Below is a small trained network, with its code and all its weights. Each question gives an input and a class and asks what happens when units are switched off, that is, made to give their printed mean instead of their output.

import numpy as np


def w(rows, s, z=0):
    codes = np.array(rows[::2]) - 128.0
    scale = np.full(codes.shape[1], s)
    scale[-1] = z or s
    return codes * scale


def norm(h):
    return h / np.sqrt((h * h).mean(-1, keepdims=True) + 1e-5)


def f(y):
    return y / 2 * (1 + np.tanh(0.7978845608 * (y + 0.044715 * y**3)))


def log_softmax(a):
    a = a - a.max(-1, keepdims=True)
    return a - np.log(np.exp(a).sum(-1, keepdims=True))


def net(x, mask):
    res = np.array(x, float).reshape(1, 4) / 4 @ E
    u = 0
    for l in range(3):
        y = f(norm(res) @ A[l][:, :-1].T + A[l][:, -1])
        res = res + np.where(mask[u : u + 16], y, B[l][:, -1]) @ B[l][:, :-1]
        u += 16
    return log_softmax(norm(res)[-1] @ U[:, :-1].T + U[:, -1])


A, B = {}, {}
E = w([
[105,209,164],'x0',
[213,139,94],'x1',
[112,143,5],'x2',
[206,154,70],'x3',
],0.0033)
A[0] = w([
[122,84,82,79],'L0N0',
[135,138,178,5],'L0N1',
[181,2,182,95],'L0N2',
[158,141,136,104],'L0N3',
[39,64,233,56],'L0N4',
[76,161,135,139],'L0N5',
[172,156,139,97],'L0N6',
[167,228,164,72],'L0N7',
[150,103,110,88],'L0N8',
[208,186,152,87],'L0N9',
[129,141,124,66],'L0N10',
[111,75,75,116],'L0N11',
[88,133,163,87],'L0N12',
[192,65,112,110],'L0N13',
[150,63,153,83],'L0N14',
[114,125,130,147],'L0N15',
],0.0099,0.0018)
B[0] = w([
[77,103,101,148],'L0N0',
[111,102,100,134],'L0N1',
[155,253,113,213],'L0N2',
[156,101,138,132],'L0N3',
[205,223,120,253],'L0N4',
[97,190,143,155],'L0N5',
[163,83,151,142],'L0N6',
[151,96,226,175],'L0N7',
[119,118,97,132],'L0N8',
[172,44,186,178],'L0N9',
[135,127,140,118],'L0N10',
[63,101,102,163],'L0N11',
[136,156,81,147],'L0N12',
[142,179,47,173],'L0N13',
[167,172,123,149],'L0N14',
[117,140,125,133],'L0N15',
],0.021,0.0047)
A[1] = w([
[53,147,139,187],'L1N0',
[153,86,62,117],'L1N1',
[156,156,131,30],'L1N2',
[170,249,145,133],'L1N3',
[26,134,145,196],'L1N4',
[132,120,209,57],'L1N5',
[100,131,81,139],'L1N6',
[85,136,161,78],'L1N7',
[136,131,150,55],'L1N8',
[54,138,199,2],'L1N9',
[129,174,141,31],'L1N10',
[110,150,138,132],'L1N11',
[57,123,127,13],'L1N12',
[153,93,64,146],'L1N13',
[129,154,136,88],'L1N14',
[94,129,98,76],'L1N15',
],0.011,0.00077)
B[1] = w([
[210,71,77,146],'L1N0',
[16,173,107,141],'L1N1',
[156,154,136,147],'L1N2',
[172,221,59,254],'L1N3',
[253,70,93,154],'L1N4',
[43,171,218,151],'L1N5',
[79,49,137,149],'L1N6',
[185,150,153,127],'L1N7',
[122,143,160,129],'L1N8',
[210,198,199,133],'L1N9',
[165,143,96,151],'L1N10',
[161,124,106,135],'L1N11',
[195,73,106,138],'L1N12',
[25,174,115,141],'L1N13',
[151,136,116,139],'L1N14',
[112,58,121,138],'L1N15',
],0.017,0.0077)
A[2] = w([
[182,99,248,96],'L2N0',
[128,128,126,126],'L2N1',
[123,127,125,118],'L2N2',
[125,132,127,116],'L2N3',
[128,128,127,127],'L2N4',
[127,131,126,119],'L2N5',
[110,186,159,53],'L2N6',
[127,128,126,125],'L2N7',
[124,134,128,114],'L2N8',
[126,255,176,8],'L2N9',
[106,180,151,53],'L2N10',
[128,128,126,125],'L2N11',
[126,126,127,127],'L2N12',
[127,124,128,133],'L2N13',
[128,127,126,127],'L2N14',
[127,129,126,122],'L2N15',
],0.0041,0.0015)
B[2] = w([
[7,177,181,207],'L2N0',
[128,128,128,127],'L2N1',
[129,130,129,115],'L2N2',
[128,128,127,119],'L2N3',
[128,128,128,127],'L2N4',
[127,128,127,123],'L2N5',
[138,146,129,118],'L2N6',
[128,128,128,125],'L2N7',
[128,129,127,118],'L2N8',
[211,152,127,254],'L2N9',
[136,142,127,105],'L2N10',
[128,128,128,126],'L2N11',
[128,129,129,124],'L2N12',
[129,129,129,128],'L2N13',
[128,128,128,127],'L2N14',
[127,128,128,123],'L2N15',
],0.012,0.00082)
U = w([
[165,26,83,106],'0',
[111,87,251,71],'1',
[197,252,83,252],'2',
[131,150,194,10],'3',
[21,113,73,126],'4',
],0.015,0.0025)

Each question gives the input, the list of numbers given to net, and the class t.
The units are the neurons (one row each of A and B). Each row of codes is followed by its name. A weight is (code - 128) times the scale printed after its matrix; where a second scale follows, it is the last column's (A, B and U).
mask holds one flag per neuron, layer by layer. A switched-off neuron (its flag False) gives its mean, the last column of its row in B, instead of its output. The means were averaged over made-up inputs and are rounded, as every weight is.
A unit's drop is (log p(t) with every unit on - log p(t) with that unit switched off) / (log p(t) with every unit on - log p(t) with every unit switched off).
most important unit: the unit with the biggest drop
k most important neurons: the k neurons with the biggest drops, biggest first
top k neurons in layer l: the k neurons of layer l with the biggest drops, biggest first
drop when u is switched off: that unit's drop, to one decimal
input [5,7,-3,-7], class 3: most important unit : L0N7
input [-1,4,6,0], class 0: top 3 neurons in layer 0 : L0N4, L0N11, L0N0
input [-2,8,7,-4], class 0: 3 most important neurons : L0N4, L0N11, L0N0
input [6,-5,5,6], class 1: 3 most important neurons : L0N4, L0N2, L0N13
input [-2,-2,0,2], class 4: 2 most important neurons : L0N4, L0N11
input [6,-6,1,6], class 1: top 2 neurons in layer 0 : L0N4, L0N7
input [8,3,-3,-3], class 1: 2 most important neurons : L0N7, L0N2
input [8,7,8,5], class 1: 3 most important neurons : L0N4, L0N2, L1N3
input [2,7,8,6], class 4: 2 most important neurons : L0N4, L0N2
input [8,-4,4,4], class 1: 4 most important neurons : L0N4, L0N7, L0N2, L0N13
input [-3,6,7,-3], class 0: top 2 neurons in layer 0 : L0N4, L0N11
input [-1,-8,8,-4], class 0: drop when L0N2 is switched off : 0.3
input [2,-5,8,0], class 0: drop when L0N4 is switched off : 0.2
input [3,-1,8,-3], class 0: most important unit : L0N4
input [-4,-2,4,2], class 4: drop when L1N1 is switched off : 0.1
